Here is a tiny trained network, its code and every weight. The questions are about switching its units off for an input and a target symbol, where a switched-off unit gives its printed mean instead of its output.

import numpy as np


def w(rows, s, z=0):
    codes = np.array(rows[::2]) - 128.0
    scale = np.full(codes.shape[1], s)
    scale[-1] = z or s
    return codes * scale


def f(y):
    return np.maximum(y, 0)


def softmax(a):
    e = np.exp(a - a.max(-1, keepdims=True))
    return e / e.sum(-1, keepdims=True)


def log_softmax(a):
    a = a - a.max(-1, keepdims=True)
    return a - np.log(np.exp(a).sum(-1, keepdims=True))


def net(x, mask):
    ids = ['αβγεζηθλμξπστφψω'.index(c) for c in x.split()]
    T = len(ids)
    res = E[ids] + P[:T]
    u = 0
    for l in range(2):
        q, k, v = (res @ M[l].T for M in (Q, K, V))
        z = softmax(np.where(np.tri(T) > 0, q @ k.T / 3**0.5, -1e9)) @ v
        res = res + np.where(mask[u], z, O[l][:, -1]) @ O[l][:, :-1]
        u += 1
        y = f(res @ A[l][:, :-1].T + A[l][:, -1])
        res = res + np.where(mask[u : u + 12], y, B[l][:, -1]) @ B[l][:, :-1]
        u += 12
    return log_softmax(res[-1] @ U[:, :-1].T + U[:, -1])


Q, K, V, O, A, B = {}, {}, {}, {}, {}, {}
E = w([
[236,171,125,184,140],'α',
[159,188,184,147,32],'β',
[176,67,70,239,134],'γ',
[103,114,98,64,8],'ε',
[160,20,203,156,180],'ζ',
[172,145,206,31,81],'η',
[206,179,93,111,88],'θ',
[164,57,95,19,116],'λ',
[209,110,116,66,153],'μ',
[132,110,185,151,60],'ξ',
[227,72,30,169,192],'π',
[143,90,127,2,73],'σ',
[230,185,211,120,129],'τ',
[191,119,3,110,102],'φ',
[159,143,146,177,71],'ψ',
[123,66,23,111,58],'ω',
],0.0087)
P = w([
[26,198,87,123,254],'0',
[55,167,113,133,172],'1',
[104,139,121,124,144],'2',
[131,120,119,131,130],'3',
[145,104,124,128,112],'4',
[162,92,130,133,100],'5',
[174,80,129,131,88],'6',
[188,72,136,141,78],'7',
[202,64,145,138,71],'8',
[210,52,137,137,62],'9',
[224,50,149,140,53],'10',
[228,33,144,139,45],'11',
[242,30,146,145,41],'12',
[244,25,143,138,30],'13',
],0.0076)
Q[0] = w([
[32,249,71,162,150],'0.h0',
[202,105,82,210,9],'0.h0',
[127,145,73,182,174],'0.h0',
],0.012)
K[0] = w([
[21,157,141,103,247],'0.h0',
[217,32,188,79,116],'0.h0',
[51,142,169,78,128],'0.h0',
],0.011)
V[0] = w([
[205,172,81,123,160],'0.h0',
[126,90,99,198,51],'0.h0',
[140,27,251,28,227],'0.h0',
],0.011)
O[0] = w([
[231,255,60,108,124,137],'0.h0',
[86,119,143,164,31,253],'0.h0',
[141,76,199,11,169,211],'0.h0',
],0.0095,0.0038)
A[0] = w([
[171,161,101,119,135,102],'0.n0',
[143,38,19,158,178,120],'0.n1',
[123,201,28,114,119,127],'0.n2',
[15,220,179,125,80,133],'0.n3',
[136,200,198,81,87,154],'0.n4',
[87,63,141,228,213,160],'0.n5',
[56,187,137,84,92,158],'0.n6',
[64,131,213,56,104,119],'0.n7',
[138,137,102,105,242,74],'0.n8',
[90,102,2,16,61,134],'0.n9',
[206,117,140,127,55,255],'0.n10',
[159,129,105,150,142,115],'0.n11',
],0.0053,0.0081)
B[0] = w([
[141,138,129,173,136,130],'0.n0',
[140,61,186,79,195,142],'0.n1',
[123,167,70,188,69,138],'0.n2',
[78,133,170,137,65,135],'0.n3',
[130,154,180,64,117,149],'0.n4',
[153,59,72,220,184,154],'0.n5',
[87,148,175,94,78,138],'0.n6',
[77,127,159,102,91,148],'0.n7',
[167,174,63,140,178,132],'0.n8',
[114,115,1,80,77,146],'0.n9',
[196,97,169,107,43,248],'0.n10',
[116,116,143,153,130,131],'0.n11',
],0.0066,0.013)
Q[1] = w([
[128,159,173,104,92],'1.h0',
[191,112,210,185,128],'1.h0',
[18,244,141,170,255],'1.h0',
],0.0081)
K[1] = w([
[176,28,86,141,136],'1.h0',
[178,74,53,41,54],'1.h0',
[3,204,72,113,219],'1.h0',
],0.0057)
V[1] = w([
[69,111,2,22,68],'1.h0',
[121,86,37,194,205],'1.h0',
[117,66,125,69,204],'1.h0',
],0.0069)
O[1] = w([
[83,92,5,94,126,120],'1.h0',
[173,85,133,93,65,2],'1.h0',
[141,133,107,151,79,95],'1.h0',
],0.015,0.0081)
A[1] = w([
[110,221,174,106,140,101],'1.n0',
[70,109,74,109,84,12],'1.n1',
[80,84,161,151,75,82],'1.n2',
[50,139,76,196,254,174],'1.n3',
[137,167,97,222,86,210],'1.n4',
[205,65,109,156,209,18],'1.n5',
[106,220,141,62,47,43],'1.n6',
[207,68,122,173,133,3],'1.n7',
[86,138,104,176,232,218],'1.n8',
[196,128,119,173,125,136],'1.n9',
[70,96,159,180,127,182],'1.n10',
[213,87,95,127,196,115],'1.n11',
],0.0071,0.0056)
B[1] = w([
[157,89,161,122,78,180],'1.n0',
[157,153,206,137,128,160],'1.n1',
[90,78,148,137,119,198],'1.n2',
[83,153,201,78,22,178],'1.n3',
[140,160,65,187,122,237],'1.n4',
[105,186,193,69,67,177],'1.n5',
[34,169,132,142,183,166],'1.n6',
[2,179,154,118,69,190],'1.n7',
[53,209,127,141,140,191],'1.n8',
[151,158,156,145,94,214],'1.n9',
[153,87,116,137,158,255],'1.n10',
[168,152,130,68,83,197],'1.n11',
],0.0086,0.0049)
U = w([
[224,184,120,175,161,59],'α',
[39,241,155,197,154,91],'β',
[147,124,151,187,8,131],'γ',
[2,129,111,116,57,2],'ε',
[166,45,210,35,100,104],'ζ',
[69,195,147,60,224,106],'η',
[170,185,78,153,188,134],'θ',
[143,79,75,58,196,127],'λ',
[216,140,96,89,209,126],'μ',
[99,54,127,230,221,191],'ξ',
[147,189,126,89,59,243],'π',
[76,135,98,57,152,80],'σ',
[205,210,151,122,227,95],'τ',
[186,121,41,165,138,125],'φ',
[146,106,119,222,167,184],'ψ',
[103,23,33,177,99,94],'ω',
],0.0063,0.0085)

Each question gives the input, a string of symbols that net reads in full, and the target symbol t.
The units are the heads (3 rows each of Q, K, V and O) and the neurons (one row each of A and B). Each row of codes is followed by its name. A weight is (code - 128) times the scale printed after its matrix; where a second scale follows, it is the last column's (O, A, B and U).
mask holds one flag per unit, layer by layer, with each layer's heads first. A switched-off unit (its flag False) gives its mean, the last column of its rows in O or B, instead of its output. The means were averaged over made-up inputs and are rounded, as every weight is.
A unit's drop is (log p(t) with every unit on - log p(t) with that unit switched off) / (log p(t) with every unit on - log p(t) with every unit switched off).
The circuit of an input: a set's keep is (log p(t) with only the set's units on - log p(t) with every unit switched off) / (log p(t) with every unit on - log p(t) with every unit switched off). Starting from the 12 units with the biggest drops (on a tie, the unit counted first), units are removed one at a time, each time the one whose removal leaves the highest keep (on an exact tie, the one counted first), for as long as the keep stays at least 0.8.
circuit, biggest first: the units of the circuit, biggest drop first
top k neurons: the k neurons with the biggest drops, biggest first
k most important neurons of layer l: the k neurons of layer l with the biggest drops, biggest first
input ζ ε ζ η, target ζ: 4 most important neurons of layer 0 => (0.n5 0.n7 0.n4 0.n6)
input ω ε γ, target ε: top 3 neurons => (1.n3 0.n5 1.n8)
input γ β π π ζ β ζ θ ζ ζ ξ ζ ψ, target ζ: circuit, biggest first => (0.h0)
input ξ ζ ζ γ φ ζ ζ π, target ζ: circuit, biggest first => (0.h0 1.n4)
input ζ ζ β ζ ζ θ ε ω, target ω: circuit, biggest first => (1.h0 0.n9 0.n10)
input ζ ω γ ψ ζ ξ ζ ξ β ζ, target β: 3 most important neurons of layer 0 => (0.n10 0.n5 0.n4)
input σ φ ζ ζ φ, target ζ: circuit, biggest first => (0.h0 1.n4)
input ζ γ ζ, target γ: circuit, biggest first => (1.h0 0.h0 0.n5)
input ζ ξ η β, target β: circuit, biggest first => (1.h0 1.n8)
input ζ ξ γ γ λ ζ η φ ζ ω ζ, target ω: circuit, biggest first => (1.h0 0.n9 0.h0)
input σ β ω γ ζ β γ ζ ω ω γ, target ω: circuit, biggest first => (1.h0 0.h0 0.n9)
input γ ε ω, target ω: circuit, biggest first => (1.h0 0.n9)
input π γ θ γ τ ζ ξ γ γ ε τ ω ζ ω, target ζ: top 2 neurons => (1.n4 0.n9)
input γ ζ ζ ψ τ ω μ ζ ζ ξ, target ζ: circuit, biggest first => (0.h0)
input ε ω ξ μ β ζ γ ξ ζ ξ, target ζ: circuit, biggest first => (0.h0 1.n4)
input ψ ζ β π, target π: top 3 neurons => (1.n3 1.n11 1.n5)
input ω ζ ζ λ ζ β β π, target β: top 2 neurons => (1.n8 0.n4)
input β ζ ψ ξ ζ τ γ ζ β ζ ζ ζ ε ζ, target ε: top 3 neurons => (1.n3 0.n9 0.n10)
input ω β ξ ζ ζ, target ζ: top 2 neurons => (0.n5 1.n4)
input ω ε γ θ β ζ γ β ζ β, target ζ: 3 most important neurons of layer 1 => (1.n0 1.n4 1.n8)
input ζ ξ β γ γ γ, target γ: 2 most important neurons of layer 1 => (1.n7 1.n9)
input γ ζ σ ζ π ψ η π α ξ β γ, target β: 2 most important neurons of layer 1 => (1.n8 1.n3)
